Below is a small trained network, with its code and all its weights. Each question gives an input and a class and asks what happens when units are switched off, that is, made to give their printed mean instead of their output.

import numpy as np


def w(rows, s, z=0):
    codes = np.array(rows[::2]) - 128.0
    scale = np.full(codes.shape[1], s)
    scale[-1] = z or s
    return codes * scale


def f(y):
    return np.maximum(y, 0)


def log_softmax(a):
    a = a - a.max(-1, keepdims=True)
    return a - np.log(np.exp(a).sum(-1, keepdims=True))


def net(x, mask):
    res = np.array(x, float).reshape(1, 4) / 4 @ E
    y = f(res @ A[0][:, :-1].T + A[0][:, -1])
    res = res + np.where(mask, y, B[0][:, -1]) @ B[0][:, :-1]
    return log_softmax(res[-1] @ U[:, :-1].T + U[:, -1])


A, B = {}, {}
E = w([
[51,140,14,143,171,41,156,29,42],'x0',
[247,26,124,55,82,23,177,121,121],'x1',
[112,168,217,100,44,26,1,179,109],'x2',
[196,207,158,17,241,151,79,30,127],'x3',
],0.0089)
A[0] = w([
[131,152,165,86,127,89,69,124,122,58],'neuron 1',
[154,106,63,149,164,191,214,67,147,10],'neuron 2',
[71,136,44,147,155,53,137,66,23,65],'neuron 3',
[219,200,151,34,216,161,104,63,138,28],'neuron 4',
[189,123,216,126,97,207,117,184,194,121],'neuron 5',
[255,36,105,55,94,36,178,126,108,45],'neuron 6',
[100,68,119,239,28,117,187,183,134,3],'neuron 7',
[58,150,116,109,108,35,75,125,77,143],'neuron 8',
[148,125,164,150,91,139,89,125,145,48],'neuron 9',
[55,204,127,203,158,195,51,125,140,78],'neuron 10',
],0.0098,0.0027)
B[0] = w([
[132,156,145,148,74,93,152,142,148,178],'neuron 1',
[203,165,203,132,6,106,102,84,94,218],'neuron 2',
[182,96,70,100,174,199,152,104,186,223],'neuron 3',
[57,143,139,154,139,68,195,83,164,239],'neuron 4',
[218,119,83,85,160,190,163,113,161,242],'neuron 5',
[61,120,159,156,158,193,75,206,66,236],'neuron 6',
[86,144,134,145,174,39,134,81,180,247],'neuron 7',
[191,94,92,121,65,128,111,110,137,201],'neuron 8',
[150,142,130,81,130,112,109,119,122,163],'neuron 9',
[92,120,162,159,137,167,102,171,51,227],'neuron 10',
],0.012,0.015)
U = w([
[194,110,65,72,179,175,148,132,150,114],'0',
[83,119,137,150,166,169,104,168,38,111],'1',
[86,133,126,134,163,39,164,116,165,53],'2',
[203,136,157,109,7,90,107,131,109,254],'3',
],0.015,0.0029)

Each question gives the input, the list of numbers given to net, and the class t.
The units are the neurons (one row each of A and B). Each row of codes is followed by its name. A weight is (code - 128) times the scale printed after its matrix; where a second scale follows, it is the last column's (A, B and U).
mask holds one flag per neuron, in row order. A switched-off neuron (its flag False) gives its mean, the last column of its row in B, instead of its output. The means were averaged over made-up inputs and are rounded, as every weight is.
A unit's drop is (log p(t) with every unit on - log p(t) with that unit switched off) / (log p(t) with every unit on - log p(t) with every unit switched off).
The circuit of an input: a set's keep is (log p(t) with only the set's units on - log p(t) with every unit switched off) / (log p(t) with every unit on - log p(t) with every unit switched off). Starting from all 10 units, units are removed one at a time, each time the one whose removal leaves the highest keep (on an exact tie, the one counted first), for as long as the keep stays at least 0.8.
circuit, biggest first: the units of the circuit, biggest drop first
most important unit: the unit with the biggest drop
top k neurons: the k neurons with the biggest drops, biggest first
drop when u is switched off: that unit's drop, to one decimal
input [-8,-1,2,-3], class 0: most important unit => neuron 5
input [-3,-4,-3,4], class 1: top 3 neurons => [neuron 7; neuron 10; neuron 3]
input [5,8,4,-7], class 1: top 2 neurons => [neuron 6; neuron 4]
input [-7,1,-8,8], class 2: top 3 neurons => [neuron 4; neuron 3; neuron 8]
input [4,-6,-5,3], class 1: top 3 neurons => [neuron 10; neuron 5; neuron 8]
input [-3,5,-2,7], class 2: top 2 neurons => [neuron 4; neuron 10]
input [-7,-7,1,-6], class 0: top 2 neurons => [neuron 5; neuron 6]
input [3,3,-5,-4], class 3: top 4 neurons => [neuron 2; neuron 4; neuron 5; neuron 10]
input [5,3,-8,-4], class 3: top 2 neurons => [neuron 2; neuron 5]
input [-6,7,-6,2], class 1: top 2 neurons => [neuron 6; neuron 3]
input [0,7,-4,-6], class 1: top 2 neurons => [neuron 6; neuron 4]
input [6,-5,0,-6], class 0: top 4 neurons => [neuron 3; neuron 4; neuron 6; neuron 8]
input [4,1,-2,6], class 2: top 2 neurons => [neuron 4; neuron 5]
input [-3,8,-5,6], class 1: circuit, biggest first => [neuron 6]
input [4,1,2,-2], class 0: top 2 neurons => [neuron 2; neuron 3]
input [6,1,-2,-6], class 0: drop when neuron 8 is switched off => 0.1
input [-6,0,5,-7], class 2: drop when neuron 3 is switched off => 0.3
input [-5,2,-6,1], class 3: drop when neuron 2 is switched off => 1.4
